Each row is followed by its class number.
[ -4.3   7.3 -12.5 -23.0  75.7  15.0  10.0   4.9   8.8 -12.6 -24.4  21.8
   3.5  -4.8  23.3   8.1   0.2   7.3  -1.6  -5.8   6.6  -6.5 -13.9  14.1
  -6.2   0.8  -3.8   0.8 -21.0 -10.2   4.2   3.5  -3.1  -3.6 -12.3   2.4] => 0
[-25.6  12.6 -10.3  -8.3 -11.6 -31.8  -3.5  -9.3  -4.2   1.9  -9.7  12.5
   4.2  -1.7  16.9   5.3  -2.4   7.1 -16.8   7.6  -7.4  -2.4 -20.2  13.7
   7.8   0.3 -40.3   0.3   8.3  42.5   5.7   0.0 -15.4  17.7  -9.9  13.6] => 1
[ -5.2   9.4   8.1 -44.4  74.7  33.7  -5.3 -11.2   9.9 -48.2 -27.4  12.3
  19.8  -0.5  61.2   5.8   0.7 -15.5  14.0 -28.3   2.9  -3.3 -26.5 -11.1
   0.9   6.9  81.6 -11.3   7.4 -28.0   8.9  -4.5   1.6 -56.8 -16.8  10.5] => 1
[  9.1  -4.8   1.0 -35.4  85.1  16.5 -30.9  -2.5   9.2 -13.2 -18.8  12.2
 -13.7   4.5  22.4   8.1   1.8  -0.4 -11.3 -19.7  -2.1  -2.7 -20.3   2.7
 -13.9  -2.1  24.9  -3.0 -22.7 -18.5  -2.7 -11.2  10.6 -16.8 -12.9  -5.0] => 0
[-15.7  10.4 -11.0 -27.1  67.9  -1.4  45.3   2.0   2.3 -15.0 -18.0  31.1
   5.9   2.1  39.4   7.8  -0.4  10.2  -0.9   4.1   0.9  -7.4 -41.6  44.2
  -7.6   5.6 -38.8  13.3 -12.0  -9.4  -2.8   7.7  -6.4   7.5 -18.7  17.0] => 0
[  2.2  11.8  -9.4 -38.4  61.1   3.2 -47.9  -3.4   8.7  -4.3 -12.6  16.0
  -4.7   5.0  21.5  -0.9   6.2   3.7   6.6  -2.9  -0.3   0.9 -20.2  11.5
  -8.3 -13.8   2.9   0.6 -14.5   7.6   0.2  -9.9  15.9   3.7  -9.0   0.8] => 0
[-14.3  14.1 -16.3 -26.8  48.4 -28.9  36.9   9.3  10.3  -0.3 -15.3  25.9
  -2.2  -0.3   8.3  21.2   6.7  14.2  -6.3  13.8  -2.5 -13.2 -20.7  32.9
  -6.3   5.3 -53.8  14.8 -11.0  24.5  -1.3   8.4  -9.3  26.8  -5.5  11.9] => 0
[-23.6  41.4 -19.4 -35.5 -14.1 -18.2 -18.3  -0.9  11.2 -17.5 -34.6  22.5
   4.2  -6.2  18.3  29.8   5.9   5.2   2.4   8.7  -0.4  -5.5 -28.7  21.4
  32.9   2.2 -76.5   1.4  27.6  27.2   2.8  -5.4  -3.1   5.9  -7.8  28.9] => 1
[-10.0  24.7 -17.6 -31.4  34.5  -5.4 -12.4  13.5   0.9 -16.2 -24.4  14.8
   0.6  -3.2  33.8   5.8   3.8   5.0   0.0   1.3   2.0  -6.7 -58.1  16.9
  -2.5  -1.9 -38.3   3.7   9.0  22.0   4.1  -0.1  -6.9   4.0 -32.7  19.7] => 1
[-10.8   9.9  -4.1 -16.4  17.9 -29.2  15.5  -1.0  -5.0 -12.6 -17.6  16.4
   4.9  -0.2  27.0   2.4   2.1   1.8   9.1   9.9   8.0  -0.7 -52.2  19.5
   6.8  -8.6 -49.0  10.1  13.1   8.5   3.7   4.0 -14.7  12.5 -18.3  29.3] => 1
[ -8.1   4.1   6.8 -31.6  43.8  27.9 -12.7   0.2  10.3 -32.8 -29.6  17.0
  10.0   2.7  39.6  10.9   2.5   1.7   7.0 -19.3   1.9   0.1 -28.2   0.0
  -0.4   3.3  38.3  -4.8  19.5 -19.5  -0.8   0.0  20.3 -47.1  -8.8  13.8] => 1
